Below is a small trained network, with its code and all its weights. Each question gives an input and a class and asks what happens when units are switched off, that is, made to give their printed mean instead of their output.

import numpy as np


def w(rows, s, z=0):
    codes = np.array(rows[::2]) - 128.0
    scale = np.full(codes.shape[1], s)
    scale[-1] = z or s
    return codes * scale


def f(y):
    return np.maximum(y, 0)


def log_softmax(a):
    a = a - a.max(-1, keepdims=True)
    return a - np.log(np.exp(a).sum(-1, keepdims=True))


def net(x, mask):
    res = np.array(x, float).reshape(1, 7) / 4 @ E
    y = f(res @ A[0][:, :-1].T + A[0][:, -1])
    res = res + np.where(mask, y, B[0][:, -1]) @ B[0][:, :-1]
    return log_softmax(res[-1] @ U[:, :-1].T + U[:, -1])


A, B = {}, {}
E = w([
[39,107,102,209,195,32,161],'x0',
[101,213,64,182,58,153,70],'x1',
[139,121,130,136,138,126,118],'x2',
[185,110,1,145,225,206,179],'x3',
[86,207,118,53,251,108,52],'x4',
[188,226,163,158,155,94,216],'x5',
[146,117,132,139,143,119,110],'x6',
],0.0077)
A[0] = w([
[121,147,148,134,114,204,124,169],'neuron 1',
[164,72,35,129,194,199,157,11],'neuron 2',
[143,97,202,72,200,118,119,126],'neuron 3',
[141,68,129,164,107,122,177,125],'neuron 4',
[176,191,198,120,127,108,207,108],'neuron 5',
[80,135,255,101,58,38,73,47],'neuron 6',
[211,156,203,147,196,93,153,171],'neuron 7',
[105,226,83,213,77,149,58,132],'neuron 8',
[70,98,117,172,132,14,129,68],'neuron 9',
[171,245,164,171,134,71,192,156],'neuron 10',
[67,142,100,191,135,83,150,176],'neuron 11',
[166,110,133,186,80,142,186,236],'neuron 12',
[49,106,87,193,161,98,171,20],'neuron 13',
[96,246,85,42,207,117,62,192],'neuron 14',
[164,102,108,200,26,156,163,142],'neuron 15',
[194,152,156,47,67,187,111,45],'neuron 16',
[96,135,205,126,97,93,97,4],'neuron 17',
[70,19,152,77,117,135,76,143],'neuron 18',
],0.0086,0.0033)
B[0] = w([
[163,150,176,121,178,118,148,164],'neuron 1',
[175,178,96,181,56,139,201,194],'neuron 2',
[119,100,137,103,100,101,183,188],'neuron 3',
[140,136,143,62,90,77,107,171],'neuron 4',
[48,104,133,168,93,186,88,190],'neuron 5',
[178,159,67,206,105,131,221,244],'neuron 6',
[65,101,105,116,157,152,94,195],'neuron 7',
[72,15,159,51,212,168,254,204],'neuron 8',
[167,204,183,81,169,201,93,192],'neuron 9',
[77,91,86,122,81,200,65,215],'neuron 10',
[187,157,171,89,164,156,81,188],'neuron 11',
[116,91,137,112,93,54,106,204],'neuron 12',
[199,196,197,127,154,165,97,176],'neuron 13',
[127,117,123,108,41,16,121,251],'neuron 14',
[115,131,142,104,78,43,85,212],'neuron 15',
[221,186,186,114,182,190,72,196],'neuron 16',
[178,172,74,172,115,126,226,177],'neuron 17',
[52,113,107,136,73,209,83,200],'neuron 18',
],0.0076,0.011)
U = w([
[180,192,47,228,108,138,205,71],'0',
[193,199,238,98,163,178,71,67],'1',
[117,108,150,87,91,2,97,60],'2',
[90,48,168,92,155,161,182,233],'3',
[42,93,77,166,100,231,41,69],'4',
[122,114,143,136,135,129,128,254],'5',
],0.01,0.0075)

Each question gives the input, the list of numbers given to net, and the class t.
The units are the neurons (one row each of A and B). Each row of codes is followed by its name. A weight is (code - 128) times the scale printed after its matrix; where a second scale follows, it is the last column's (A, B and U).
mask holds one flag per neuron, in row order. A switched-off neuron (its flag False) gives its mean, the last column of its row in B, instead of its output. The means were averaged over made-up inputs and are rounded, as every weight is.
A unit's drop is (log p(t) with every unit on - log p(t) with that unit switched off) / (log p(t) with every unit on - log p(t) with every unit switched off).
The circuit of an input: a set's keep is (log p(t) with only the set's units on - log p(t) with every unit switched off) / (log p(t) with every unit on - log p(t) with every unit switched off). Starting from the 12 units with the biggest drops (on a tie, the unit counted first), units are removed one at a time, each time the one whose removal leaves the highest keep (on an exact tie, the one counted first), for as long as the keep stays at least 0.8.
units of the circuit, in order: the units of the circuit, biggest drop first
unit that matters most: the unit with the biggest drop
top k neurons: the k neurons with the biggest drops, biggest first
drop when u is switched off: that unit's drop, to one decimal
input [4,-7,-7,6,7,4,4], class 2: top 3 neurons	[neuron 14; neuron 6; neuron 8]
input [-7,-3,2,8,8,0,-3], class 0: unit that matters most	neuron 2
input [2,8,2,6,7,-8,-6], class 3: top 2 neurons	[neuron 8; neuron 15]
input [1,-3,-7,-4,-5,-7,-7], class 4: top 2 neurons	[neuron 18; neuron 14]
input [-6,7,4,-6,0,-1,7], class 3: top 2 neurons	[neuron 8; neuron 2]
input [-8,8,-6,3,-8,1,5], class 1: top 3 neurons	[neuron 16; neuron 14; neuron 1]
input [7,-6,8,1,-4,8,-5], class 4: top 2 neurons	[neuron 10; neuron 5]
input [-7,1,-5,3,-7,5,2], class 1: top 2 neurons	[neuron 16; neuron 14]
input [6,7,4,4,7,6,-4], class 2: top 2 neurons	[neuron 14; neuron 16]
input [-7,3,8,5,0,8,4], class 4: top 3 neurons	[neuron 10; neuron 5; neuron 7]
input [8,3,-2,0,-1,-7,-5], class 1: units of the circuit, in order	[neuron 13; neuron 9]
input [7,-3,3,-8,-7,4,-7], class 0: top 2 neurons	[neuron 6; neuron 17]
input [5,8,-6,-4,-8,8,2], class 2: top 2 neurons	[neuron 15; neuron 12]
input [-1,0,-6,8,-5,-8,5], class 0: unit that matters most	neuron 2
input [1,-5,6,1,5,7,-5], class 4: top 4 neurons	[neuron 10; neuron 5; neuron 7; neuron 8]
input [7,-6,7,6,2,-6,1], class 1: top 3 neurons	[neuron 13; neuron 6; neuron 9]
input [6,-3,7,5,3,8,7], class 4: units of the circuit, in order	[neuron 10; neuron 7]
input [-4,-8,-7,5,-8,8,2], class 2: units of the circuit, in order	[neuron 12; neuron 15]
input [-6,-6,0,-7,-7,-5,1], class 0: drop when neuron 6 is switched off	0.9
input [-7,-5,6,1,-5,-5,2], class 1: drop when neuron 15 is switched off	0.0
input [-2,-4,-7,5,0,7,6], class 4: drop when neuron 5 is switched off	0.2
input [-4,-7,6,8,6,-5,4], class 0: units of the circuit, in order	[neuron 2]
